(in the rows, 128 means zero)
Known rows:
K798: [160 128 126 150  77  91 132  78 140 173 109  85 122  94  99 169 132 132
 103 155 166 112 128 152 176 112  92]
K143: [178 110 154 154  79 107 130  89 152 136  97  87 109 105  84 172 155 109
 120 178 164 107 121 120 161 139  83]
K68: [158 138 138 164  84 107 137  95 135 159 112  79 129  81  98 160 137  99
 112 160 169 133 118 130 175 126  87]
K337: [159 122 132 150  89 104 126 104 147 138  98  86 130  91  95 166 142  95
 115 160 165 123 109 118 160 129  85]
K326: [136 133 149 119  96 102 112 117 125 116 128  91 155  82 104 161 145 103
 101 173 172 148  71 120 165 134  81]
K481: [182 128 158 131  67 101 149  98 150 144 105  72 112  99  72 173 133 104
 116 160 160 128 130 129 148 143  79]
K579: [144 123 116 153 110 132 130  87 129 134 119 117 125 102  88 196 145  83
 110 151 165  93 106 142 189 135 102]
K62: [148 113 105 149  98 109 111 103 151 134  96 107 137  99  98 173 162 109
 114 156 166 103 106 125 166 112  94]
K956: [165 127 134 164  88 111 130  99 161 138  99  80 109  76  91 138 159  95
 148 161 171 130 131 119 174 129  89]
K707: [164 108 109 115  77  84 104  83 158 138 105  88 125 111  93 136 165 110
 128 174 149 106 104 140 168 131  96]
K474: [149 133 146 157  97 107 133 115 134 135 113  79 147  77 101 167 141  99
  99 159 168 137  96 124 164 127  82]
K689: [147 138 115 143  82 108 126 107 141 157 109  82 134  86  96 158 133 109
 118 147 164 129 114 147 167 109  84]
K280: [150 122 111 140 104 103 116  97 157 137 117  80 140  92  96 171 164 101
 105 156 157 107 101 124 157 119  85]
K492: [155 122 167 148  96 114 135 115 135 130 112  77 135  70  96 165 144  99
  95 163 176 146 102 117 168 142  68]
K931: [144 133 130 164 101 109 127 107 132 162 120  79 146  83 109 162 135  96
 110 161 164 132  93 142 176 114  81]
K598: [154 121 162 178 100 117 126 128 116  94  99 111 129  81 100 154 156 107
 116 183 185 127  85 125 183 130  62]
K817: [171 120 130 128  69  91 139  83 140 146 118  73 140 106  83 183 135 122
  99 152 157 100 127 155 151 124  79]
K57: [169 134 148 151  79 113 138  86 156 146  42 106  85 105  98 211 144 112
  91 158 151 121 109 112 149 150  94]
K951: [131 141 130 147 118 132 118 124 162 132  58 103 123  72 115 172 163  66
  82 134 159 150  70 115 155 149  79]

Facts:
K104: η K45 K251 K171 K570 K62; μ K710
K108: Θ K280; μ K492
K11: Θ K147; μ K839; κ K494
K111: Θ K891; μ K18; κ K212 K951 K615
K116: κ K407; γ K762 K815 K889
K131: Θ K598; μ K637; κ K762
K132: Θ K48; μ K839; κ K613 K456 K482 K951 K407
K139: κ K766 K402 K265 K797 K64
K142: Θ K763; μ K396
K143: η K482 K209; Θ K152; μ K887
K145: η K797; Θ K201; μ K808
K147: Θ K820; μ K839; κ K579 K143 K734 K675
K152: Θ K217; μ K887
K153: η K132 K83 K800 K820 K953 K745; μ K800; κ K176 K894 K886
K16: Θ K685; μ K710; κ K492 K32 K474 K326; γ K537
K163: Θ K563; μ K479
K171: Θ K266; μ K637
K173: Θ K512; μ K396
K175: Θ K762; μ K887; κ K83 K649 K402 K734 K675 K62; γ K817 K745 K384
K176: Θ K43; μ K28
K18: κ K83 K282 K598 K69
K183: η K85 K689 K111; Θ K570; μ K426; γ K957
K20: μ K763; κ K862 K570
K201: Θ K322; μ K808; κ K45 K326 K280
K202: Θ K285; μ K360
K209: Θ K111; μ K18
K212: η K579 K456; Θ K326; μ K675; γ K251 K426 K48
K217: μ K887; κ K762 K251 K925; γ K325
K223: Θ K104; μ K710
K233: η K707; Θ K503; μ K246; κ K57 K685; γ K11 K682 K28 K131
K242: η K487; Θ K251; μ K808; κ K212 K326 K246
K247: η K482 K173; μ K503; κ K815 K623 K675
K248: μ K657
K249: Θ K894; μ K139
K251: Θ K277; μ K808
K265: η K201 K277 K315; Θ K480; μ K800
K266: η K909 K384; Θ K131; μ K637
K271: η K384; Θ K537; μ K800; κ K104 K917 K697 K62; γ K467 K269
K275: κ K645
K277: μ K808; γ K861
K28: Θ K861; μ K18
K280: Θ K63; μ K492
K282: Θ K175; μ K887; γ K577
K285: Θ K978; μ K360
K315: Θ K745; μ K839; γ K815
K32: Θ K20; μ K763; γ K360 K480
K322: Θ K479; μ K808; γ K249 K153
K325: μ K974; κ K887 K223 K645 K456 K707
K326: Θ K883; μ K675; γ K481 K613
K337: Θ K982; μ K282
K350: μ K145
K351: Θ K176; μ K28; κ K248 K615 K265
K360: η K846 K538 K953; Θ K839; μ K675
K370: μ K577
K380: η K495; Θ K901; μ K509; κ K707 K350 K563; γ K275
K384: μ K360
K396: κ K894 K490 K384
K397: μ K682; κ K762 K697 K163 K108 K384
K400: Θ K44; μ K64; γ K957 K251 K131 K808
K401: η K217 K817 K485 K710; μ K798
K402: Θ K645; μ K212
K407: η K132 K85 K396; Θ K315; μ K839
K426: η K953; κ K337 K59
K43: Θ K981; μ K28; κ K282 K57
K431: η K482; Θ K827; μ K142
K432: Θ K83; μ K64; κ K846 K176 K917 K886 K315 K246
K44: η K202 K116; Θ K577; μ K64
K447: Θ K454; μ K817; γ K846
K45: Θ K93; μ K797
K454: μ K817; κ K891 K251 K183 K48
K456: Θ K711; μ K492
K462: η K485; μ K269; κ K209
K467: Θ K778; μ K246
K474: Θ K145; μ K808; γ K894
K479: Θ K62; μ K808
K48: Θ K407; μ K839
K480: Θ K153; μ K800; κ K887 K886 K265
K481: η K485; Θ K370; μ K577
K483: η K875 K798 K43 K808; Θ K721; μ K467
K485: Θ K909; μ K503; κ K456 K889
K487: Θ K247; μ K503; κ K839 K59 K615 K537 K570; γ K11
K490: η K909 K20 K69; Θ K462; μ K269; γ K360
K492: η K43 K675; μ K482; γ K173
K493: Θ K447; μ K817; κ K797; γ K176 K426 K269 K637
K494: Θ K707; μ K675
K495: κ K456 K482 K879
K5: Θ K397; μ K682
K503: Θ K467; μ K246; κ K909 K209; γ K682
K509: Θ K494; μ K675
K512: η K957 K689; μ K396; γ K467
K517: η K482; μ K212
K537: Θ K951; μ K800
K538: Θ K708; μ K282; κ K401 K537 K64
K554: μ K275; κ K152 K280; γ K454
K563: μ K479
K567: η K917 K875 K251; Θ K931; μ K116; κ K57
K57: η K351 K370 K493; μ K537
K570: μ K426
K572: Θ K265; μ K800; γ K266 K808
K577: μ K64; κ K482
K579: Θ K994; μ K503
K59: η K554; μ K495; γ K269 K570
K598: η K482 K931 K537; Θ K811; μ K637; γ K5 K69
K613: η K152; Θ K554; μ K275
K615: η K649 K147 K953; Θ K400; μ K64
K62: Θ K815; μ K808
K623: Θ K474; μ K808
K63: μ K492; κ K447 K223
K637: Θ K657; μ K269; κ K183
K64: γ K401 K861 K494
K645: Θ K517; μ K212; γ K370 K69 K763
K649: Θ K925; μ K778
K65: μ K778
K657: η K718; Θ K490; μ K269; κ K598 K509
K68: Θ K337; μ K282; κ K517 K370 K479 K682
K682: Θ K183; μ K426
K685: η K689 K111; Θ K223; μ K710; γ K201 K407 K483
K689: Θ K492; μ K482; κ K248 K280
K69: μ K432
K697: η K351 K978; Θ K456; μ K492
K707: μ K675
K708: η K482 K275; Θ K68; μ K282
K710: Θ K173; μ K396
K711: Θ K108; μ K492; κ K173 K623
K718: Θ K493; μ K817; γ K567 K43
K720: η K682 K43 K563; Θ K483; μ K467; κ K909 K249 K145 K572 K59; γ K153
K721: μ K467
K734: μ K797
K742: η K111 K925 K509; Θ K710; μ K396; κ K248 K953 K951 K163 K563
K745: μ K839
K746: η K649; Θ K697; μ K492; γ K384
K762: η K248; Θ K917; μ K887
K763: Θ K974; μ K396; κ K746 K778 K322 K223 K886 K537
K766: η K249 K883; Θ K132; μ K839
K772: η K370 K85 K901 K280; Θ K5; μ K682; κ K104 K490 K64
K778: μ K246
K797: Θ K282; μ K887; γ K63
K798: Θ K886; μ K18; κ K143 K45 K891 K400 K209
K800: κ K447 K456 K936; γ K974
K811: μ K637; γ K479 K798
K815: Θ K242; μ K808
K817: Θ K432; μ K64
K820: Θ K766; μ K839; κ K517 K481 K326; γ K5 K152 K763
K827: μ K142
K83: Θ K615; μ K64
K839: η K778 K820 K959; Θ K509; μ K675; γ K817 K707 K462
K841: Θ K579; μ K503; γ K637 K708 K483
K846: Θ K163; μ K479
K85: Θ K572; μ K800; κ K746 K917 K697; γ K957 K275
K861: η K83 K45 K572 K811 K5; Θ K798; μ K18
K862: μ K886
K875: Θ K401; μ K798; γ K708
K879: Θ K248; μ K657; γ K251
K883: Θ K360; μ K675
K886: η K248 K132; Θ K209; μ K18; γ K936
K887: η K217 K917 K108; γ K479
K889: η K64; μ K462
K891: μ K18
K894: μ K139
K901: μ K509
K909: Θ K953; μ K503
K917: Θ K143; μ K887; γ K623
K925: Θ K65; μ K778
K93: Θ K734; μ K797; γ K143 K147
K931: μ K116; κ K817 K32; γ K766
K936: η K217; μ K282
K951: Θ K85; μ K800; γ K711 K957 K57
K953: Θ K841; μ K503; γ K69
K956: η K85 K28; Θ K487; μ K503; κ K315 K163 K879 K152
K957: Θ K746; μ K492
K959: Θ K325; μ K974; κ K322 K613 K951 K64; γ K682
K974: Θ K742; μ K396; κ K957 K766
K978: Θ K384; μ K360
K981: η K675; μ K28; γ K325
K982: Θ K936; μ K282
K994: η K675; Θ K956; μ K503; γ K481

Rows:
No name comes twice in this set of rows, the named rows included.
[157 131 143 155  73 111 126 118 136 139  79  92  98  78  89 151 134 111
 143 158 174 137 124 134 170 131  82]  K772
[167 106 130 102  75  97  95  99 146 154 118  79  80 102  69 167 160 106
 133 171 158 145 127  95 179 129 112]  K407
[169 131 107 133  79  80 127  91 156 108 111  83 156  96  88 162 168 127
 123 143 169  92 124 130 142 121 107]  K152
[147 146 141 170  90 110 134 109 133 159 115  77 138  72  99 158 137  98
 119 155 171 145 102 135 178 120  81]  K16
[125 157 132 174 127 132 122 105 161 156  49 109 113  72 129 198 167  66
  60 144 162 154  62  93 160 152  94]  K400
[165 129 163 121  75 101 132  98 137 132 109  83 127  95  98 164 137  98
 114 187 160 143  94 115 168 155  86]  K517
[173 124 133 140  59  90 139  88 149 133  90  85 120  89  85 142 144 125
 142 151 169 113 146 167 170 124  81]  K763
[135 133 142 131  89  95 109 135 121  89 108  97 157  76 108 128 153 108
 124 171 182 143  70 138 173 134  72]  K645
[151 136 103 150  90 101 118  93 156 149 109  79 133  88 106 135 156 102
 124 155 160 123 115 137 174 111  97]  K111
[134 139 124 159  88 100 123 126 125 129 103  83 155  73 112 176 141 124
 103 151 179 129  95 118 163  95  80]  K718
[125 125 120 150 110 107 113 118 135 136 109  93 146  63 117 135 160 102
 103 152 178 139  90 136 181 110  77]  K116
[158 118 136 150  87 115 125 112 129 125  91  99 116  96  94 185 145 119
 108 161 171 112 110 120 159 120  88]  K734
[128 119 122 134 116 124 113 127 124 106 105 107 155  72 110 165 170  94
 105 150 185 125  85 134 166 116  71]  K64
[140 152 163 201 108 133 133 121 143 155  38 115 101  61 125 176 147  82
  82 154 171 159  77 115 175 143  69]  K233
[134 119 145 154 104 141 110 145 117 153 119  95 113  70 100 188 133 100
 121 179 185 150 107  86 176 114  77]  K685

The same elements again, as new rows of numbers:
Known rows:
K613: [133 145 132 118 183 138 140 143 139 123 130  93 151 131 148 130 202 142
 114  79 148 145 110 127 109 112]
K494: [133 141 131 146 127 137 140 122 137 116 124 106 171 132 140 124 127 148
 110  95 129 142 107 133 125 112]
K797: [134 137 137 128 123 149 185 104 129 119 129  88 151 134 156 134 126 132
 133  83 124 167 146 130 107 134]
K233: [145 138 133 130 127 161 161 101 129 143 131  87 150 149 159 132 130 132
 227  78 155 150 144 145 108 124]
K817: [134 142 144 118 129 140 145 112 131 108 124 101 154 132 151 125 125 147
 106 100 192 143 107 125 116 132]
K598: [147 138 143 158 126 146 171 104 130 134 116  89 149 131 146 134 131 133
 215  75 153 141 190 128 110 144]
K982: [133 140 134 130 143 138 143 108 137 108 128 104 167 130 143 123 130 148
 112  91 143 143 107 144 108 119]
K246: [135 145 144 132 126 136 141 119 129 110 167 112 159 132 151 123 130 139
 110  81 154 146 107 127 121 139]
K48: [132 141 134 146 125 137 139 121 134 120 120 103 174 133 141 123 124 150
 112  92 130 143 109 132 118 112]
K18: [140 142 133 126 147 136 145 117 133 108 126  91 175 131 144 124 123 136
 114 134 187 144 109 133 119 140]
K875: [134 138 142 134 121 148 172 101 129 126 124  90 151 149 157 128 129 133
 160  81 117 162 136 147 111 138]
K570: [133 139 134 133 134 139 140 112 135 110 126 107 158 132 145 124 138 146
 110  81 126 145 109 129 112 128]
K209: [135 143 141 135 128 137 144 110 133 113 119 108 160 131 142 124 120 154
 111  83 149 148 109 131 110 126]
K217: [133 137 131 142 122 150 163 101 128 122 136  91 151 153 145 134 130 133
 192  77 128 150 135 181 123 121]
K901: [134 139 132 131 134 136 141 120 134 113 124 100 163 133 146 123 140 146
 117 107 157 148 110 131 116 127]
K175: [145 137 131 146 126 149 175 104 129 115 127  90 152 149 148 123 125 132
 185  99 125 150 147 157 108 144]
K537: [134 141 139 124 123 137 141 125 131 107 148 104 158 131 147 123 126 143
 108  94 150 146 112 128 114 142]
K456: [132 138 132 131 128 137 145 118 137 110 152 112 164 130 142 124 143 146
 107  76 126 144 108 131 110 118]
K111: [134 138 133 129 155 139 138 122 135 109 163 109 171 130 142 125 130 136
 111  89 175 146 108 153 117 113]

Rows:
No name comes twice in this set of rows, the named rows included.
[150 139 135 125 128 152 142 103 130 138 132  87 150 163 160 137 127 133
 226  81 138 150 138 146 108 128]  K720
[132 142 137 137 131 138 138 120 132 110 185 109 168 129 150 124 114 136
 110  81 141 144 109 128 118 137]  K778
[139 142 132 118 126 187 150 107 124 155 165  87 152 130 142 124 123 151
 166  73 121 249 110 229 102 101]  K183
[138 138 131 144 118 144 169 101 129 129 130  91 151 141 143 133 127 133
 174  78 121 159 132 178 123 125]  K277
[137 138 135 154 121 146 144 101 129 123 190  90 152 151 151 130 124 131
 203  79 118 158 123 179 126 146]  K487
[134 138 142 123 116 155 160 103 128 126 159  89 151 130 151 126 124 133
 136  80 115 203 124 168 108 120]  K879
[133 140 169 145 121 136 140 155 128 107 125 106 153 128 142 124 122 160
 110  74 200 141 123 130 107 201]  K482
[133 139 136 128 121 159 141 108 127 142 136  89 152 135 156 141 129 135
 181  78 126 198 142 131 109 111]  K212
[174 140 146 117 126 140 143 102 129 142 127  88 151 155 155 156 131 150
 173  77 121 154 147 126 109 113]  K492
[133 138 140 154 117 156 167 100 128 139 163 101 151 149 164 134 128 131
 153  78 119 151 153 131 124 139]  K953
[134 140 133 122 172 139 141 120 137 110 174 104 161 132 155 123 154 133
 112  77 167 148 107 133 120 144]  K485
[134 143 132 119 197 139 139 142 135 113 148 101 162 130 141 132 171 133
 145  77 177 143 109 149 121 108]  K153

